Below are the code and all the weights of a small trained network. Each question names an input and a class and asks about switching units off, where a switched-off unit gives its printed mean instead of its output.

import numpy as np


def w(rows, s, z=0):
    codes = np.array(rows[::2]) - 128.0
    scale = np.full(codes.shape[1], s)
    scale[-1] = z or s
    return codes * scale


def f(y):
    return y / 2 * (1 + np.tanh(0.7978845608 * (y + 0.044715 * y**3)))


def log_softmax(a):
    a = a - a.max(-1, keepdims=True)
    return a - np.log(np.exp(a).sum(-1, keepdims=True))


def net(x, mask):
    res = np.array(x, float).reshape(1, 4) / 4 @ E
    y = f(res @ A[0][:, :-1].T + A[0][:, -1])
    res = res + np.where(mask, y, B[0][:, -1]) @ B[0][:, :-1]
    return log_softmax(res[-1] @ U[:, :-1].T + U[:, -1])


A, B = {}, {}
E = w([
[115,20,193,86,173,84],'x0',
[251,145,108,170,123,105],'x1',
[134,163,218,155,79,135],'x2',
[50,124,95,112,90,28],'x3',
],0.013)
A[0] = w([
[128,147,146,147,127,51,122],'neuron 1',
[123,228,123,143,114,154,154],'neuron 2',
[84,227,72,128,70,139,224],'neuron 3',
[182,142,149,97,153,109,43],'neuron 4',
[117,110,140,145,84,38,139],'neuron 5',
[205,199,98,253,87,169,226],'neuron 6',
[181,99,211,141,171,114,215],'neuron 7',
[162,113,57,58,201,220,245],'neuron 8',
[119,101,95,62,169,42,213],'neuron 9',
[90,210,115,211,97,140,137],'neuron 10',
[146,155,97,196,109,190,154],'neuron 11',
[148,160,117,183,124,176,71],'neuron 12',
[81,151,241,132,131,133,165],'neuron 13',
[100,137,182,138,108,89,233],'neuron 14',
[112,93,71,108,214,150,76],'neuron 15',
[76,182,120,149,120,146,168],'neuron 16',
[135,129,198,135,165,163,159],'neuron 17',
[109,156,62,62,170,117,171],'neuron 18',
[107,79,65,55,179,143,191],'neuron 19',
[107,59,119,99,133,21,140],'neuron 20',
[72,136,194,94,123,148,208],'neuron 21',
[119,85,147,136,150,164,4],'neuron 22',
[113,108,89,140,105,52,168],'neuron 23',
[122,141,133,124,130,116,69],'neuron 24',
],0.012,0.0035)
B[0] = w([
[188,129,76,77,103,136,158],'neuron 1',
[144,182,79,133,76,158,192],'neuron 2',
[52,153,103,124,39,112,218],'neuron 3',
[162,92,120,142,171,95,144],'neuron 4',
[130,126,98,26,146,150,182],'neuron 5',
[225,183,57,161,123,66,254],'neuron 6',
[195,59,187,123,216,174,200],'neuron 7',
[118,124,178,243,72,63,213],'neuron 8',
[73,155,169,113,214,77,198],'neuron 9',
[119,137,69,135,32,158,196],'neuron 10',
[141,183,73,157,149,111,192],'neuron 11',
[159,206,128,132,189,150,173],'neuron 12',
[145,102,174,101,118,209,202],'neuron 13',
[112,89,115,11,89,191,178],'neuron 14',
[55,73,168,187,95,57,174],'neuron 15',
[42,122,122,147,81,177,171],'neuron 16',
[175,98,146,146,125,201,180],'neuron 17',
[58,145,128,142,112,49,173],'neuron 18',
[56,112,186,151,110,43,194],'neuron 19',
[64,155,117,65,255,111,209],'neuron 20',
[87,75,144,108,56,191,196],'neuron 21',
[129,121,169,137,103,134,147],'neuron 22',
[62,173,91,64,144,59,177],'neuron 23',
[117,116,123,115,108,126,125],'neuron 24',
],0.0093,0.017)
U = w([
[140,43,208,77,131,222,164],'0',
[245,150,125,236,165,149,120],'1',
[60,129,101,106,24,197,28],'2',
[239,125,62,79,95,86,89],'3',
[54,77,161,239,104,56,220],'4',
[134,241,44,158,60,122,175],'5',
[112,82,160,125,243,103,1],'6',
[50,155,85,1,183,89,162],'7',
],0.0098,0.0031)

Each question gives the input, the list of numbers given to net, and the class t.
The units are the neurons (one row each of A and B). Each row of codes is followed by its name. A weight is (code - 128) times the scale printed after its matrix; where a second scale follows, it is the last column's (A, B and U).
mask holds one flag per neuron, in row order. A switched-off neuron (its flag False) gives its mean, the last column of its row in B, instead of its output. The means were averaged over made-up inputs and are rounded, as every weight is.
A unit's drop is (log p(t) with every unit on - log p(t) with that unit switched off) / (log p(t) with every unit on - log p(t) with every unit switched off).
The circuit of an input: a set's keep is (log p(t) with only the set's units on - log p(t) with every unit switched off) / (log p(t) with every unit on - log p(t) with every unit switched off). Starting from the 12 units with the biggest drops (on a tie, the unit counted first), units are removed one at a time, each time the one whose removal leaves the highest keep (on an exact tie, the one counted first), for as long as the keep stays at least 0.8.
circuit, biggest first: the units of the circuit, biggest drop first
most important unit: the unit with the biggest drop
top k neurons: the k neurons with the biggest drops, biggest first
drop when u is switched off: that unit's drop, to one decimal
input [2,0,6,-7], class 1: circuit, biggest first : [neuron 6; neuron 3]
input [-7,-5,-3,6], class 2: top 3 neurons : [neuron 6; neuron 16; neuron 3]
input [5,-6,7,6], class 7: top 3 neurons : [neuron 20; neuron 23; neuron 5]
input [8,1,-3,-8], class 4: top 4 neurons : [neuron 8; neuron 15; neuron 19; neuron 14]
input [-4,1,-8,-8], class 1: top neuron : [neuron 6]
input [3,8,7,5], class 3: circuit, biggest first : [neuron 1; neuron 3]
input [4,8,-8,1], class 4: top 2 neurons : [neuron 8; neuron 15]
input [4,8,-6,2], class 6: top 2 neurons : [neuron 3; neuron 14]
input [4,0,-1,-5], class 0: top 2 neurons : [neuron 6; neuron 7]
input [8,7,2,0], class 6: top 2 neurons : [neuron 20; neuron 21]
input [4,-7,7,5], class 0: top 2 neurons : [neuron 13; neuron 21]
input [8,6,6,4], class 7: top 3 neurons : [neuron 20; neuron 5; neuron 23]
input [0,7,4,-4], class 1: drop when neuron 11 is switched off : 0.0
input [0,2,7,5], class 2: most important unit : neuron 9
input [1,2,8,-5], class 1: drop when neuron 6 is switched off : 0.1
input [6,6,-4,2], class 6: drop when neuron 1 is switched off : -0.1
input [8,0,-4,-1], class 6: drop when neuron 20 is switched off : 0.7
